Each row is followed by its class. Each block has new classes.
[ -4  -6  15   4  10 -12 -29   5  -8   6  18   0 -25  16  15  21   8 -56
   4   2  16   1 -48 -16  -4  -6  10  -2  79  11 -20  -3  -1  -6  15   5
  -7  14 -60  10 -15  -6 -18  12  14  -5 -27  16   1  14  -4   3   4  -4
  20  14  -1   3 -14  -1 -27  -3 -12  -6 -20  -9  19 -53 -23   1  32  -8
 -16  24 -16 -20   8  15 -18  -8 -19 -41  27 -32 -43  27  -5  -7  14 -18
   0  10  -5 -11   3 -18  -6 -11   5 -55 -24 -14  18  10   9 -11 -17 -19
 -18 -35 -28  35 -21 -47 -10 -19   6  17 -24 -33  26 -10  33   1   8   3
  -6   5  -4  -5  34  15  28  23  28   5  -6  15  -2  42 -20 -12  -9 -41
  10  -2  -3 -24  22   3 -13 -42  -7  15   5 -18  11  32  -1  -6   2 -11
  -3  -5   5  -5   2   2  -3 -37 -19  10 -30  19  -9 -34  25 -35  26   5
  46 -11  10 -13 -12  -9   3  25  -6  -5 -28 -19   3  -2   8  18 -11   8
  -1  -1  -5 -11   5  -6  -3 -17 -19 -12  -8]  L
[ 30 -21  12 -31  23 -13 -20  10  -9  -2   3  10 -14  -1   0  -6   2 -26
 -11   4  -7  -9 -32  -3  -3  15 -14  -7  50 -19 -60  -2  19  16  13   0
 -18 -10 -45  25 -38  -1 -21   4  63   3 -17   6  -7  15  -3 -13  13  18
   2  10  -1  15 -10   3   7   8   1 -19  -8   3  -4 -25   9  -2  29  -1
 -31  24 -12 -24  16  20  21  -3  -8 -26  16   4 -22  35  32 -17  11 -20
 -20   2 -37  25  28 -10   8  -7  -3  -8 -21  -9  32  10  -8  10  -5 -12
  -9  -4 -36  20 -33 -10  -6 -30  13  16 -33 -12  -5 -15  25 -13 -13  12
 -12  30 -21  -1   9 -22  14  -4   5   0  -5  24  -2   8 -17  -1 -37 -26
   3   7   0  21  -1  11 -24 -37 -12  16 -32  -8 -30  72  -3   8 -13  -2
  17 -13  -3  -2   1  -4   3 -20  -7 -22 -26  26  22  13  24   4  11  28
  32 -17  33  -8  -3  -9  14 -18   8 -26 -35  -4  12  10  -9  26  -9   1
  11  -3 -20   2  14 -16  -6 -11 -19  17 -32]  L
[ -42   14  -44  -20   -9   63   61   -6   32  -20    4   -6   24    6
  -23  -30  -30   11   -6    0  -26   -3  110   38   19  -32   17   23
 -110   -8   14   15  -18   11  -49  -10   17  -87  106  -30   75  -19
   14  -35    6   -6   70  -41   90  -23   32   -4  -19    0  -21  -13
   18   17   15   61   -2  -22   29   18    6  -23  -11   69  -14    2
    0   39   19  -42   25   37  -20    5   64   14   13   52  -53   18
   64  -22  -34   42   -6   23  -17   11    9    0  -45   33  -18  -12
    3   15   58   13  -75  -30   -2   51   56    8    7   48  -16  -47
   25    7    5  -10  -26   30    1   68  -10   50  -40   14  -39   -7
    5  -34   18   21  -44   24  -16    3  -99  -21   17   -8   14  -28
   28   74   35   41   15   18   23   21  -81   -9  107   46   17  -27
   -5   29   32   19   10  -25   -4    7   22   11   32  -25   13  -47
   16   53   -1   12   56  -20  -28    1  -35   48  -14  -11  -30  -46
  -34   11   42   60  -47   -1    5    7   17   68  -27  -23   -2  -45
   21  -24   37   -2   45   -6   -4   -3    4   11   11   -9   54]  P
[ 30 -25  14 -24  22 -35 -34   2 -25  16   2 -14 -40   9  -1   9   0  -1
   4  31   8 -27 -16 -16   4  24 -14  -9  63  26 -17 -19  30 -20  18  -4
 -19  21 -42  45  -6 -25  23  17  79   8  -5  43 -26  14 -17 -10  49  -4
   6   2   2  21 -21   7  12   7   6  11 -10  24 -16 -25  32  -5   5  12
 -15  44 -10 -37  -9  15  -3  12 -28 -16  40  -5 -35  14  21 -22   0 -22
 -25 -16   9  13  -9 -13 -22   3   2 -30 -61   0  41  41 -36  27 -19  -4
 -29 -21 -24  40 -19 -12 -14 -22  -2  10  -1 -30  27 -24  10  -4 -22  16
 -16  34  15   9   5 -21   8  12  27 -10  -8  22 -23  41 -20 -55 -13 -17
  -6 -12  15 -27   8   0 -36 -32 -36  37   0 -10 -19  38  -3 -26  17   4
   6   4   3  -9  -3  23   3 -24 -10 -26 -41  27  21   0  35  -3   7  25
  55  20  20 -15  -8 -42  32  -3  12 -30 -28 -14  21   9 -42   3  -8   5
  46 -13 -50  14   6 -42  15  -8 -31  15 -29]  L
[ 10   4  10  20  -7 -29  -9   1  -8   4  -8  17  -4 -13   8  13  14   8
  -1 -12   9   9 -51 -14 -13   8  -6 -11  50  -5  11  -3  -3   8  12  10
   1  34 -23   5 -36  23  -8  10 -34   8 -25  -1 -48   5 -14   6  -9   1
   8   1  -8 -22  -1 -43   2  13 -23 -19   7  -1   3 -22   3   4  -8 -17
   3   3  -2  -4   9 -18 -37  -4  10 -18   4  -9 -18   1   8 -11   1  -4
  29  -1  -2  -7  22 -18  18  16  -2  21  -7  -4  29   0  14 -40 -22  10
   9 -11  29   2   1  19   4  15  10 -21   3  -9  -9 -13  19  -9  22 -10
   8   3 -17 -13  25 -10  -1 -11  39  10 -12  -5  -4  -8  -9 -15 -13  -1
  -8  -3 -20   5  36   0 -47  -2   4   7   6  -3 -14 -28  -4  15  -2  -3
 -12  -7 -15  17   2  18  -4  -8  10   4  -5  -4  11   5   4 -22   6   2
 -21  25   8   0 -26  -8  11  -2   0   9  -3 -24   4   0  11  20  -4  10
 -39  11 -12   2  13  14  -7   7   6  -4 -21]  L
[-38   0  -3   6  -3  25   0   7  16  -4  20 -10  -5  13  -5  -7 -15 -22
   6   1  -1   1  31   4   4 -17  10   8 -31  24 -12   1 -10  -2 -12  -2
   7 -27  15 -12  38 -17   6 -11   5  -8  24 -15  36  -5  10   2  -7 -11
   0  14  -2  15   8  27 -21 -22  26   4 -10 -16   8  -1 -30 -11  25  10
   0  -5  -6   2   0  11   7   4 -11   4  -9 -22   1   1 -28  18   1   6
 -15  13  16 -18 -25   5 -14 -14   1 -42  14  -4 -24  -6   6  20  10  -9
  -6   4 -28  -3   3 -30  -2 -11 -16  36 -20   4  11  16   6   8  -6  -2
   4 -21  11   0  -8  30  14  12 -23 -10   6  -8   7  15  -3  21  16   7
  12  10   9 -25 -25  -5  40   0   0   0  15   4  24  15   4 -22   0 -14
   2   6  21 -15   4 -17   0   3 -21  22  10  -4 -33 -23  10  -3   6   1
  12 -38 -17  -7  17  33 -17  21   2   4  -8  15 -23 -18   4 -11   5  -8
  13   0  16  -9  -2   0   6 -11  -8 -18  26]  Y
[ 37   3   4  -8  -3 -11  23  -7  -6  -2 -18   1  17 -25  -6 -10   6  56
  -6   0   0   0   6   6  -3  20 -23  -2 -23 -25   9   3   8   0   8  -1
  -1  22  16   1 -22  13   0  10 -17   5  -2  14 -29  -2  -7  -9   9  13
 -16  -4  -7   2   6 -13  38  15 -27   3  25  22 -16  27  38   3 -37  -9
   4  -8  19  18  10 -11   3   5  19  25  -3  30  28 -13  26 -16 -12   5
  -2 -28  -8  28  14   5   5   2  -4  59   3  10  10   4 -11  -4  -2  16
  14   6  26 -18   6  47   4  24  15 -34  29   9 -21 -11 -23 -10 -14   6
  -1  19  -9   0 -18 -37 -22 -26   6   8   2  -4  -1 -43  18 -20 -10  26
 -13 -17 -12  29   2   3 -30  19   6 -10 -20   9 -21 -30  -5  28  -2  22
   4  -1 -27  13  -4  21   1  14  22 -30   1  -2  30  39 -21  28 -10  -1
 -30  33   8  15  -8 -26  16 -31   4  -8  24   0  17  14  -9   7   0   1
  -9  -1  -2   7  -7   1  -2  15  15  26 -17]  N
[-66  30 -12  51 -26  37  10   5  24  -8  20  -5  18  17   7  10  -4 -30
  15 -21  14  20  18  -1  -1 -35  33  13 -35  31   2  10 -40  -7 -16   5
  23  -5  33 -52  43   5  -5 -10 -81 -11  20 -22  35 -14   9  25 -43 -22
   4  -3   0 -20   9  -1 -42 -25   9  15  -4 -28  33   7 -51  10  -6  -1
  31 -28  -6  30 -16  -8 -37  -6   8   5 -24 -38  16 -24 -57  31   2  21
  31  21  39 -55 -32   4  -9   2  10 -34  42  -2 -51 -30  35 -29   9   2
  10  -3  16 -25  28 -23   8  27 -10   8   8   9  10  30  -2  20  41 -18
  25 -55  19 -10   5  53   7  21  -4   1   9 -27  17   6   5  27  37   8
   6   2  -4 -41  11 -12  53  26  24 -19  49   5  60 -47   6  -6   2 -16
 -23   7  17  -7  -1 -12  -9   6  -6  50  30 -34 -57 -37 -20 -34   4 -28
 -24 -16 -44   1   8  38 -29  47 -22  36  25   5 -33 -27  40 -23  27  -2
 -29  10  46 -15 -14  40   4   0  27 -43  48]  Y
[ 10  -3  25  19   6 -27 -35   8 -11   1  -3  20 -12  -6  16  19  19 -29
  -7 -17  13  10 -78 -23 -16   6  -4 -11  94  -5   4  -4   3   9  21  11
  -3  36 -63  11 -51  20 -25  14 -24   6 -49  -4 -50  18  -9  10 -13   4
  23  12 -11 -21  -3 -46 -16  10  -4 -28  -5  -8  17 -53 -11   0  13 -16
 -11  17 -17 -18  14  -8 -37 -14  -3 -45  24 -30 -43  20  14 -12  14 -15
  27  10 -17 -11  33 -24  22  10   1 -12 -15  -7  40   6  22 -44 -28  -7
  -3 -21   6  17  -8 -17  -1  -5 -12 -11 -23 -23   4 -17  40  -5  42  -2
   5   8 -22 -16  30   0  22  -2  51  14  -7   0  -3   9 -19 -10 -30 -36
   1   5 -25   2  43   9 -53 -33   8  14   2 -13  -7   1 -10  12 -10 -21
 -12 -13 -10  20   2  -5  -7 -28  -5  13 -23   9   9 -19  25 -42  11  13
   2   7  19  -4 -19  -9  12  16  -5   6 -43 -36  -3   7  21  36 -17   7
 -40   9 -14  -5  17  21 -10  -8  -4  -9 -29]  L
[ -8  -1  19  40 -10 -23 -22   7   0  -2  -4   6  -7  -1  14   8  10   9
   9 -18  21   9 -47 -22 -19  -1   3  -6  60  26   3  -8  -7   2  20   6
  11  48 -27   7 -19  19  -3  14 -62   4 -18  -3 -59   7 -16  20 -16 -10
  17   8 -26 -15   2 -47 -12  -3 -10 -11   7  -6  19 -30 -10 -16   6 -18
  11  10 -10 -10   9 -10 -70  -1   5 -18  23 -32 -24  -2 -13  -4   3  -1
  31   2  24 -32   9 -21  -1  22  -4  -4  -1  -5  22   4  16 -41 -21  16
   8 -20  19   0   2   3   6  22  10  -1   5 -22   0  -9  15   4  36  -1
  18 -14  -5 -20  20  10  11  -4  54   5 -11 -25  -4  -5  -8 -24  -6  -4
  -2  -4 -24 -28  30   2 -46   1   7  12  30  -2  14 -38  -5  -1 -17  -8
 -18  -2  -7  17  -5  28 -18 -16   3  25  -4 -13 -11 -21   7 -33   8   2
 -19  16  -2  -8 -16   3  10  22  -5  17  -9 -38 -17  -9  14  22  -2   9
 -51  12 -11   9   9  24   7  10  11 -12 -14]  N
[  6 -11  19  26   1 -21  -4  11   6 -17  -4   7  -8  -3   1 -21  -2  35
  -2 -20  10   4 -15  -3 -28  11  -9  -6  28  25   0  -8   6  10  15   3
   3  40 -19  23 -18  14  -9   5 -39   7   1 -12 -58   4 -13   3 -12   2
   4  11 -33   7   9 -36   1 -13   3 -28   4  10   6 -21  10 -32  26 -11
  -1  15  -4 -20  21   5 -49   8  17  -5  16 -27 -14   5   3  -7  -3   1
   6   4  10 -14  15 -13  -4  22 -18  -5   7  -3  30   8   7 -17  -3  25
  12 -10 -11  -4  -2   4   6   5  12  26 -15  -7  -8   2  12  -8   7   6
  14   2 -12 -20   4  -9  10 -22  27 -11 -10 -34  -5 -20  -4 -10 -31   9
   5   5 -30 -13 -11   5 -48   4   0  17  13   9   0   3 -12 -18 -31  -2
  -2   5   1  15  -6  20 -20 -17  -2  15   4  -6  -9 -12  15  -6   8  15
 -20 -13   6 -14  -7  33  17   4   8  -7 -26 -20 -25 -13   2  29   0   1
 -36  14 -23  15  35  17   8  15   5   1 -24]  N
